array([[121, 148, 119, 142, 136, 133, 118, 121, 131, 117, 128, 137, 126,
        116],
       [127, 119, 118, 119, 145, 115, 137, 126, 126, 128, 109, 134, 134,
        129],
       [101, 115, 137, 112, 133, 133, 123, 135, 136, 134, 116, 122, 141,
        143],
       [134, 124, 117, 123, 126, 138, 124, 124, 148, 132, 129, 123, 148,
        143],
       [130, 127, 122, 124, 140, 125, 119, 112, 115, 134, 125, 129, 135,
        119],
       [141, 114, 114, 123, 120, 133, 137, 124, 122, 127, 121, 136, 129,
        121]])
Give the entry just right of 145.
115
The entry just right of the smallest entry is 115

Read these off the grid that follows. Indices start at 0.
1) What is the top entry of the column that holds the smallest entry?
2) What is the entry in the bottom-right corner?
3) What is the entry at row 2, column 2?
4) What is the bottom-left entry?
5) What is the top-right entry?
6) What is the entry in row 0 and column 1?
7) What is the bottom entry of the column that holds the smallest entry?
8) What is the entry at row 2, column 0?
[[118 128 133 134 136 104 118 131 129 133 104]
 [123 132 135 134 130 127 112 132 139 135 132]
 [134 128 121 118 150 123 118 132 141 131 122]
 [128 127 118 122 131 117 121 123 119 140 141]
 [118 126 125 140 123 134 119 128 121 130 110]
 [119 132 130 126 139 107 131 126 120 114 114]
 [129 127 133 122 131 124 132 123 128 122 143]
 [121 127 124 131 129 131 103 127 140 131 125]
 [114 129 134 133 130 115 132 124 129 123 113]
 [147 128 143 125 111 130 118 126 136 122 111]
 [124 127 112 115 104 118 125 124 122 131 126]
 [154 126 134 125 127 127 116 133 118 126 118]
 [137 127 126 124 138 142 123 128 144 120 118]
 [114 131 122 130 117 144 143 132 119 128 130]]
1) 118
2) 130
3) 121
4) 114
5) 104
6) 128
7) 143
8) 134

a =
[[125 132 125 122 130 126 134 131 122 119 118 135 125]
 [138 112 116 157 111 118 110 118 133 134 156 133 144]
 [128 111 118 144 113 117 112 119 132 132 148 125 136]
 [141 120 118 151 115 122 118 120 129 128 143 140 144]
 [136 131 129 138 128 130 130 130 130 130 134 136 134]
 [139 122 115 150 115 119 120 123 124 123 140 143 140]
 [136 117 130 127 123 132 116 111 135 134 128 117 137]
 [134 118 110 138 111 116 117 115 117 113 124 140 136]
 [145 117 123 149 118 127 118 116 138 133 143 139 153]
 [129 128 127 132 124 127 121 126 124 132 133 120 121]]
Counting starts at 0.
The entry in the bottom-left corner -> 129
The entry in row 1 and column 0?
Answer: 138
The entry in the top-left corner -> 125
The entry at row 0, column 2 -> 125
The top entry of the column that holds the largest entry?
Answer: 122
The bottom-right entry?
Answer: 121
The entry at row 0, column 1: 132
The entry at row 2, column 0?
Answer: 128
The maximum?
Answer: 157
The entry directly below 150?
Answer: 127
The entry in row 1 and column 2?
Answer: 116
The entry at row 2, column 2?
Answer: 118
The top-right entry is 125
The entry directly below the largest entry?
Answer: 144

Questions about the array below.
1) What is the entry just right of 132?
2) What is the entry in the top-right corner?
3) What is the top-left entry?
4) What is the last entry of the smallest entry's row?
5) What is the first entry of the smallest entry's row?
6) What is the second largest entry?
7) What is the third entry, reading row by row?
8) What is the entry in the bottom-left corner?
[[121 123 125 133 124]
 [127 130 134 122 116]
 [122 130 125 128 125]
 [121 123 120 122 122]
 [130 123 125 103 130]
 [121 120 125 132 124]
 [111 120 136 138 149]]
1) 124
2) 124
3) 121
4) 130
5) 130
6) 138
7) 125
8) 111

M = [137 129 146 133 147 134 155 151]
Which number is the 1st entry from the right?
A: 151
Which number is the entry just left of 155?
A: 134
The entry just right of 133: 147

Read these off the matrix that follows.
1) Read off the last entry of the smallest entry's row.
2) Read off the third entry on the diagonal from the top-right corner.
3) Read off the third smallest entry.
4) Read off the first entry of the smallest entry's row.
5) Read off the 3rd entry from the end, reading row by row.
6) Read off the bottom-right entry.
7) Read off the bottom entry of the column that holds the smallest entry.
8) Read off the 1st entry, reading row by row.
[[139 139 125 129 133 122 138 117 144 129 134 135 143]
 [139 142 126 152 135 120 138 100 138 126 132 133 144]
 [129 128 129 129 129 129 127 125 127 128 128 128 128]
 [133 134 129 147 132 126 129 106 125 128 128 129 132]
 [133 134 128 139 131 125 132 115 132 127 129 130 134]
 [137 136 126 124 132 125 136 121 142 130 132 133 140]
 [134 130 128 116 129 131 128 126 132 132 130 130 131]]
1) 144
2) 128
3) 115
4) 139
5) 130
6) 131
7) 126
8) 139

Questions about the matrix below. Rows and columns are numbered from 0.
1) Read off the entry directly above the largest entry.
2) Read off the entry in row 2 and column 0.
3) Read off the entry in the bottom-left corner.
4) Read off the entry just right of 143.
5) Read off the entry directly above the smallest entry.
6) Read off the entry in the bottom-right corner.
7) Read off the top-right entry.
8) Read off the entry at row 0, column 0.
[[137 112 131 129 124 139 129 125 137 120 128 133 122 128]
 [131 128 128 118 132 128 118 129 128 132 128 121 126 128]
 [107 124 122 143 128 128 123 120 133 128 134 110 122 137]
 [135 117 117 126 117 116 139 128 116 120 121 128 128 128]
 [129 120 125 128 125 128 136 128 123 119 129 128 128 129]]
1) 118
2) 107
3) 129
4) 128
5) 131
6) 129
7) 128
8) 137

Questions about the table below.
1) Give the 4th entry in reading order.
2) Give the bottom-right entry.
3) Give the first entry on the main diagonal.
4) Give the top-right entry.
5) Give the second entry on the diagonal from the top-right corner.
6) Give the entry in the bottom-left corner.
7) Give the second smallest entry.
8) Give the 3rd entry on the main diagonal.
[[124 123 128 129 131 136 130 128 120 128 129 134 125 122 129 128]
 [128 138 131 128 126 128 138 131 125 125 130 124 132 124 119 127]
 [133 129 132 130 127 128 127 129 136 127 131 129 124 129 127 128]
 [134 124 127 130 128 130 121 133 133 127 129 139 129 128 127 126]
 [126 132 135 117 130 127 122 128 124 127 125 134 126 129 137 130]
 [138 126 124 122 129 131 102 131 132 133 120 120 132 130 128 129]
 [113 127 124 135 126 127 122 122 125 129 124 130 125 126 120 129]
 [132 133 133 139 128 134 131 126 133 125 131 121 132 128 131 123]
 [126 125 125 133 127 131 132 129 129 126 130 134 129 128 112 125]
 [120 126 136 135 130 134 128 130 126 128 128 128 125 129 137 132]]
1) 129
2) 132
3) 124
4) 128
5) 119
6) 120
7) 112
8) 132

grid =
[[126 133 125 120 139 120 118]
 [132 127 123 125 125 125 129]
 [127 134 125 121 137 121 120]
 [120 142 129 115 129 115 144]
 [118 126 103 123 114 123 141]
 [127 131 128 111 125 111 127]
 [138 129 123 138 129 138 134]
 [132 132 132 107 127 107 139]
 [125 118 127 121 126 121 127]
 [118 126 103 123 114 123 141]]
The entry just left of the largest entry is 115
The largest entry in the last column is 144
Which number is the 1st entry on the main diagonal? 126
The smallest entry in the first row is 118
The second-last entry, reading row by row: 123
The third-last entry, reading row by row -> 114
The last entry, reading row by row -> 141
Which number is the bottom-left entry? 118
Which number is the third entry in reading order? 125
Which number is the largest entry in the first column? 138
Which number is the 2nd entry in reading order? 133
Which number is the first entry in the row that holds the largest entry? 120
Which number is the entry directly above 131? 126
The entry directly below the largest entry is 141
The smallest entry in the last row -> 103
Which number is the entry directly above the largest entry? 120
The second entry on the main diagonal -> 127
